[[ 18 -24  -3 -11  21 -19  -7  24  13 -13 -29 -17 -20]
 [ -9 -16 -15 -16   2 -11 -13  17  20 -10 -17 -11 -15]
 [ 13 -11  11   6  -5 -17 -16  20  15 -17 -10 -13  -8]
 [ 29  10  18  19   4  -3  -6   6  -6 -12   7  -6  16]
 [ 22   2   3  -7  34   2  21  16  -3  -8 -21  -4  -7]
 [-25  -2 -18 -16  -2   6   8  -2   4   8  -3   5 -10]
 [ -8  27   3  13 -11  19  13 -25 -17  14  26  19  22]]
->
[[-25  -2 -18 -16  -2   6   8  -2   4   8  -3   5 -10]
 [ -9 -16 -15 -16   2 -11 -13  17  20 -10 -17 -11 -15]
 [ -8  27   3  13 -11  19  13 -25 -17  14  26  19  22]
 [ 13 -11  11   6  -5 -17 -16  20  15 -17 -10 -13  -8]
 [ 18 -24  -3 -11  21 -19  -7  24  13 -13 -29 -17 -20]
 [ 22   2   3  -7  34   2  21  16  -3  -8 -21  -4  -7]
 [ 29  10  18  19   4  -3  -6   6  -6 -12   7  -6  16]]

[[  4  25  -1   1 -18  12   5  29 -11 -12  -9]
 [-14  11  18   8 -27  18 -28  13   7  12  25]
 [ 26 -15  -1   7 -18  12   3  28   8  -3  35]
 [  2  11 -10  -6 -32  -9 -28 -32   0 -13 -40]]
->
[[-14  11  18   8 -27  18 -28  13   7  12  25]
 [  2  11 -10  -6 -32  -9 -28 -32   0 -13 -40]
 [  4  25  -1   1 -18  12   5  29 -11 -12  -9]
 [ 26 -15  -1   7 -18  12   3  28   8  -3  35]]

[[ 21 -29  -1  21 -35 -11  -1   2  24]
 [  7 -25 -11  -4 -28 -14 -11  -4   5]
 [ 19 -26 -15  20 -27 -17 -15  -6  21]
 [ 13   0  -6  30   3  -5  -6  -3  17]
 [ 17   5  20  24   1  11  20  12  20]
 [-12   5   7 -26   2   7   7   4 -16]
 [-19  32   7 -15  37  14   7   1 -21]
 [-23  19  14 -37  18  15  14   6 -29]
 [ -7 -26 -15 -29 -28 -16 -15  -7 -12]]
->
[[-23  19  14 -37  18  15  14   6 -29]
 [-19  32   7 -15  37  14   7   1 -21]
 [-12   5   7 -26   2   7   7   4 -16]
 [ -7 -26 -15 -29 -28 -16 -15  -7 -12]
 [  7 -25 -11  -4 -28 -14 -11  -4   5]
 [ 13   0  -6  30   3  -5  -6  -3  17]
 [ 17   5  20  24   1  11  20  12  20]
 [ 19 -26 -15  20 -27 -17 -15  -6  21]
 [ 21 -29  -1  21 -35 -11  -1   2  24]]

[[-31 -28 -30   7  25 -26   5  27]
 [  7   9  -8  18  22 -16   8  -4]
 [-13 -12 -14   5  13 -13   2  11]
 [ -4  -2 -12  10  15 -16   4   1]
 [  9   7  16  -9 -17  19  -3  -5]
 [ 15  16   2  14  14  -7   7  -9]
 [ 18  18   8   9   5   1   4 -12]]
->
[[-31 -28 -30   7  25 -26   5  27]
 [-13 -12 -14   5  13 -13   2  11]
 [ -4  -2 -12  10  15 -16   4   1]
 [  7   9  -8  18  22 -16   8  -4]
 [  9   7  16  -9 -17  19  -3  -5]
 [ 15  16   2  14  14  -7   7  -9]
 [ 18  18   8   9   5   1   4 -12]]

[[-26 -19  14  35  24   4  -9   9   8   2 -30]
 [ 14  11  -6 -16 -11  -1   5  -4  -3   0  17]
 [ 16  14  -5 -17 -12  -1   5  -6  -4   0  19]
 [-12 -11   5  15  11   2  -3   6   4   1 -15]
 [-27 -16  16  38  24   4 -12   5   7   2 -30]
 [ 21  16  -6 -21 -13   0   9  -3  -3   1  24]]
->
[[-27 -16  16  38  24   4 -12   5   7   2 -30]
 [-26 -19  14  35  24   4  -9   9   8   2 -30]
 [-12 -11   5  15  11   2  -3   6   4   1 -15]
 [ 14  11  -6 -16 -11  -1   5  -4  -3   0  17]
 [ 16  14  -5 -17 -12  -1   5  -6  -4   0  19]
 [ 21  16  -6 -21 -13   0   9  -3  -3   1  24]]

[[ -8   5   4  -5   3   0  -1  14  -4   5   0   2  17   3  -4]
 [-21  11  22 -13   7 -13   6  -2 -16 -26 -15  -9   7 -21  10]
 [  9  14   4   4  16 -32  -2 -12  10 -13 -23  -5   9 -20  -3]
 [ -2  12  10  -4  13 -24  -1 -11   2 -24 -25  -6   2 -13   7]
 [-13  14  11  -9  13 -25   0 -13  -6 -21 -15  -7   6 -20   3]]
->
[[-21  11  22 -13   7 -13   6  -2 -16 -26 -15  -9   7 -21  10]
 [-13  14  11  -9  13 -25   0 -13  -6 -21 -15  -7   6 -20   3]
 [ -8   5   4  -5   3   0  -1  14  -4   5   0   2  17   3  -4]
 [ -2  12  10  -4  13 -24  -1 -11   2 -24 -25  -6   2 -13   7]
 [  9  14   4   4  16 -32  -2 -12  10 -13 -23  -5   9 -20  -3]]

[[ -8  12  10   4 -34 -25  41  -7 -27   2 -30  -3]
 [  5  -7  -5  -1  20  14 -21   5  16   1  18   4]
 [ 20   5   0   4  31  33 -32   5  23 -10  25  -5]
 [  9  -5  -4   1  27  21 -25   8  22   2  24   5]
 [ 17   7   1   3  23  27 -26   2  17 -12  18  -8]]
->
[[ -8  12  10   4 -34 -25  41  -7 -27   2 -30  -3]
 [  5  -7  -5  -1  20  14 -21   5  16   1  18   4]
 [  9  -5  -4   1  27  21 -25   8  22   2  24   5]
 [ 17   7   1   3  23  27 -26   2  17 -12  18  -8]
 [ 20   5   0   4  31  33 -32   5  23 -10  25  -5]]
---
[[  2  33 -14 -32]
 [  2  -3   5 -22]
 [-12  -4  -5 -22]
 [ 10  11   2 -26]]
->
[[  2  33]
 [  2  -3]
 [-12  -4]]

[[ 2  6  0]
 [ 2  6  3]
 [ 2  6  2]
 [10 40 24]]
->
[[2 6]
 [2 6]
 [2 6]]

[[ 5 -1 17]
 [40  0  0]
 [10 -2  5]
 [-2  4  0]
 [-2  4  8]]
->
[[ 5 -1]
 [40  0]
 [10 -2]]

[[ 40   5   3]
 [-32 -43  -9]
 [-26  18  -7]]
->
[[ 40   5]
 [-32 -43]
 [-26  18]]

[[-21  11]
 [-33  22]
 [-19  12]
 [ 14  -4]]
->
[[-21  11]
 [-33  22]
 [-19  12]]

[[ -8  21  -4 -20]
 [-18  31 -13 -22]
 [  3  24  11  -3]]
->
[[ -8  21]
 [-18  31]
 [  3  24]]

[[ 34  -4]
 [-13  -7]
 [  1  -8]
 [-32   4]
 [ -4 -16]]
->
[[ 34  -4]
 [-13  -7]
 [  1  -8]]

[[ 42 -24   7   9]
 [ 12  12  15 -23]
 [ -8  -7 -24  -1]
 [ 11  -9  10  11]]
->
[[ 42 -24]
 [ 12  12]
 [ -8  -7]]

[[ 15 -29 -13  32 -35]
 [  6  -1 -42   1  -2]
 [-13   8 -12 -29  26]
 [  5 -30 -12  20  21]
 [ -2 -11 -11 -15  36]]
->
[[ 15 -29]
 [  6  -1]
 [-13   8]]
---
[[-44  -3 -21  24 -37]
 [-27   6 -16   3 -28]
 [ 13  38  25 -37 -13]
 [-27   7  -5   3 -32]]
->
[[-44  -3]
 [-27   6]
 [ 13  38]]

[[-15 -14   9 -22  -5]
 [ 31  33 -17   3   1]
 [ 13 -25 -22  23  16]
 [-18  17 -19  18 -26]]
->
[[-15 -14]
 [ 31  33]
 [ 13 -25]]

[[-21  14]
 [-23   7]
 [ 31  14]
 [-18   1]
 [ 17  28]]
->
[[-21  14]
 [-23   7]
 [ 31  14]]

[[ -3   4]
 [ -8 -20]
 [  0  -9]
 [  7   7]
 [  8 -34]]
->
[[ -3   4]
 [ -8 -20]
 [  0  -9]]

[[-17  21]
 [-26 -26]
 [ 33 -34]
 [ 38 -34]
 [-28  15]]
->
[[-17  21]
 [-26 -26]
 [ 33 -34]]

[[  9 -32 -14  29  32]
 [ 11 -30  -8  27  26]
 [-27  14 -36 -10  12]
 [-27  18 -31 -13   7]]
->
[[  9 -32]
 [ 11 -30]
 [-27  14]]
---
[[-29 -24  12  27 -28  42]
 [ 19 -27   8 -13  33 -22]]
->
[[ 19 -27   8 -13  33 -22]]

[[-28  -2 -17   5 -16  21  -5  23 -30 -19 -27  29  10 -22  13 -27]
 [-22  -8  25 -29 -16 -17  -6  -7 -19  30  14  12 -21 -21  15 -16]
 [-15  21  33  -7  -7  14 -11  11  14 -29 -23  -8   6 -20 -30 -23]
 [-30 -24  22  17 -31  -2  23   9  14  -5  11  28  21  -3  20   9]
 [-31   5 -14 -21  30  23  13  26  26  21   8 -22  13   9   2 -19]
 [ 15  25   8 -21   0 -26  -5  18 -11  23  32  -8 -20 -18 -27   7]]
->
[[-22  -8  25 -29 -16 -17  -6  -7 -19  30  14  12 -21 -21  15 -16]
 [-30 -24  22  17 -31  -2  23   9  14  -5  11  28  21  -3  20   9]
 [ 15  25   8 -21   0 -26  -5  18 -11  23  32  -8 -20 -18 -27   7]]

[[  1  -8  14  18 -20]
 [ 26  14 -12 -33 -29]
 [  1  15 -13  22 -25]
 [  9 -24  15  23 -11]
 [-19  28  20 -27 -21]]
->
[[ 26  14 -12 -33 -29]
 [  9 -24  15  23 -11]]

[[  3 -30]
 [ -9  31]
 [ 26 -41]
 [ 13 -22]
 [  3 -25]
 [-16 -13]
 [-12  21]
 [-13  44]
 [ 22 -23]
 [ 15 -12]]
->
[[ -9  31]
 [ 13 -22]
 [-16 -13]
 [-13  44]
 [ 15 -12]]

[[ 36  18]
 [ 42  16]
 [-17  30]]
->
[[42 16]]

[[ 13   9 -24 -10  27  23  -1  -5   7  12  22  20  21]
 [ -6  -1  19   0 -14   7  18 -22 -32   4 -35   6  -5]
 [  6  -5 -10  25  25  28  20  18  14  -7 -24   6  -5]
 [ -5  -2   1  -5 -15 -32 -24  14  19  -8  27 -20  -7]]
->
[[ -6  -1  19   0 -14   7  18 -22 -32   4 -35   6  -5]
 [ -5  -2   1  -5 -15 -32 -24  14  19  -8  27 -20  -7]]

[[ 29   3 -25 -22]
 [ 10  29 -33 -31]
 [ 11  15 -18 -17]
 [ 32  -2 -22 -26]
 [ -4 -10   5   8]
 [  0  29 -25  -9]
 [ -6 -16  12   8]
 [ 22   6 -21 -21]]
->
[[ 10  29 -33 -31]
 [ 32  -2 -22 -26]
 [  0  29 -25  -9]
 [ 22   6 -21 -21]]
